Below is a small trained network, with its code and all its weights. Each question gives an input and a target symbol and asks what happens when units are switched off, that is, made to give their printed mean instead of their output.

import numpy as np


def w(rows, s, z=0):
    codes = np.array(rows[::2]) - 128.0
    scale = np.full(codes.shape[1], s)
    scale[-1] = z or s
    return codes * scale


def f(y):
    return np.maximum(y, 0)


def softmax(a):
    e = np.exp(a - a.max(-1, keepdims=True))
    return e / e.sum(-1, keepdims=True)


def log_softmax(a):
    a = a - a.max(-1, keepdims=True)
    return a - np.log(np.exp(a).sum(-1, keepdims=True))


def net(x, mask):
    ids = ['βζημξσ'.index(c) for c in x.split()]
    T = len(ids)
    res = E[ids] + P[:T]
    u = 0
    for l in range(2):
        q, k, v = (res @ M[l].T for M in (Q, K, V))
        z = softmax(np.where(np.tri(T) > 0, q @ k.T / 2**0.5, -1e9)) @ v
        res = res + np.where(mask[u], z, O[l][:, -1]) @ O[l][:, :-1]
        u += 1
        y = f(res @ A[l][:, :-1].T + A[l][:, -1])
        res = res + np.where(mask[u : u + 4], y, B[l][:, -1]) @ B[l][:, :-1]
        u += 4
    return log_softmax(res[-1] @ U[:, :-1].T + U[:, -1])


Q, K, V, O, A, B = {}, {}, {}, {}, {}, {}
E = w([
[156,96,89,5,65],'β',
[101,83,132,206,185],'ζ',
[142,154,125,214,112],'η',
[87,213,84,96,140],'μ',
[192,175,130,130,195],'ξ',
[198,45,207,47,183],'σ',
],0.018)
P = w([
[147,227,102,52,1],'0',
[143,205,95,110,49],'1',
[129,189,73,135,89],'2',
[111,179,76,134,111],'3',
[120,196,57,204,165],'4',
[89,178,65,152,157],'5',
[97,202,77,153,141],'6',
],0.0057)
Q[0] = w([
[151,235,73,3,215],'0.h0',
[102,55,200,149,234],'0.h0',
],0.028)
K[0] = w([
[157,67,71,18,136],'0.h0',
[148,108,118,156,255],'0.h0',
],0.027)
V[0] = w([
[66,228,212,154,238],'0.h0',
[94,152,255,75,126],'0.h0',
],0.009)
O[0] = w([
[135,91,29,1,122,2],'0.h0',
[104,201,81,138,204,121],'0.h0',
],0.0075,0.0031)
A[0] = w([
[5,11,140,164,158,149],'0.n0',
[168,38,194,126,203,59],'0.n1',
[86,177,99,171,175,173],'0.n2',
[70,138,183,160,193,4],'0.n3',
],0.011,0.0032)
B[0] = w([
[140,30,180,2,156,190],'0.n0',
[21,201,53,107,122,215],'0.n1',
[148,81,110,69,90,254],'0.n2',
[140,78,25,130,119,187],'0.n3',
],0.0099,0.0062)
Q[1] = w([
[223,141,6,71,72],'1.h0',
[161,192,191,27,126],'1.h0',
],0.013)
K[1] = w([
[171,118,9,82,215],'1.h0',
[113,143,190,206,86],'1.h0',
],0.014)
V[1] = w([
[34,58,196,123,143],'1.h0',
[2,231,154,195,209],'1.h0',
],0.0065)
O[1] = w([
[87,56,78,81,175,4],'1.h0',
[117,176,15,254,158,60],'1.h0',
],0.0066,0.0035)
A[1] = w([
[164,96,100,154,64,216],'1.n0',
[93,112,233,210,248,40],'1.n1',
[170,169,163,102,188,23],'1.n2',
[150,161,130,71,158,6],'1.n3',
],0.016,0.0026)
B[1] = w([
[111,176,154,89,151,235],'1.n0',
[124,4,119,212,71,134],'1.n1',
[142,127,107,148,171,172],'1.n2',
[123,124,94,191,120,254],'1.n3',
],0.02,0.0074)
U = w([
[87,83,171,148,60,100],'β',
[106,133,204,97,94,255],'ζ',
[116,67,141,63,100,200],'η',
[123,110,83,72,2,74],'μ',
[27,114,160,141,140,35],'ξ',
[183,96,137,109,106,113],'σ',
],0.009,0.0041)

Each question gives the input, a string of symbols that net reads in full, and the target symbol t.
The units are the heads (2 rows each of Q, K, V and O) and the neurons (one row each of A and B). Each row of codes is followed by its name. A weight is (code - 128) times the scale printed after its matrix; where a second scale follows, it is the last column's (O, A, B and U).
mask holds one flag per unit, layer by layer, with each layer's heads first. A switched-off unit (its flag False) gives its mean, the last column of its rows in O or B, instead of its output. The means were averaged over made-up inputs and are rounded, as every weight is.
A unit's drop is (log p(t) with every unit on - log p(t) with that unit switched off) / (log p(t) with every unit on - log p(t) with every unit switched off).
The circuit of an input: a set's keep is (log p(t) with only the set's units on - log p(t) with every unit switched off) / (log p(t) with every unit on - log p(t) with every unit switched off). Starting from all 10 units, units are removed one at a time, each time the one whose removal leaves the highest keep (on an exact tie, the one counted first), for as long as the keep stays at least 0.8.
units of the circuit, in order: the units of the circuit, biggest drop first
most important unit: the unit with the biggest drop
top k neurons: the k neurons with the biggest drops, biggest first
top k neurons in layer l: the k neurons of layer l with the biggest drops, biggest first
drop when u is switched off: that unit's drop, to one decimal
input ξ σ μ μ μ, target μ: most important unit	0.n2
input β σ η ξ, target ξ: top 2 neurons in layer 0	0.n3, 0.n2
input μ σ β μ η, target ζ: units of the circuit, in order	1.n0, 1.n3, 0.h0, 0.n1
input ξ μ σ β β, target β: top 3 neurons	0.n2, 1.n1, 0.n3
input β σ ζ μ σ ξ, target ξ: top 2 neurons in layer 0	0.n3, 0.n1
input σ σ β, target ζ: units of the circuit, in order	0.h0, 1.n0
input μ ζ β ζ μ μ μ, target η: top 3 neurons	0.n3, 0.n0, 0.n1
input σ β ζ μ, target η: top 3 neurons in layer 0	0.n3, 0.n0, 0.n2
input η σ ξ σ ζ ξ, target σ: units of the circuit, in order	1.n2, 0.n1, 1.n0
input μ μ μ β ξ β, target β: top 3 neurons	0.n2, 0.n3, 1.n1
input ζ ξ β μ μ μ, target ζ: drop when 0.n3 is switched off	0.3
input η ζ μ β, target ζ: drop when 1.n3 is switched off	0.1
input ξ ζ μ μ μ μ, target μ: drop when 1.n3 is switched off	0.1
input σ μ η ζ, target η: units of the circuit, in order	0.n0
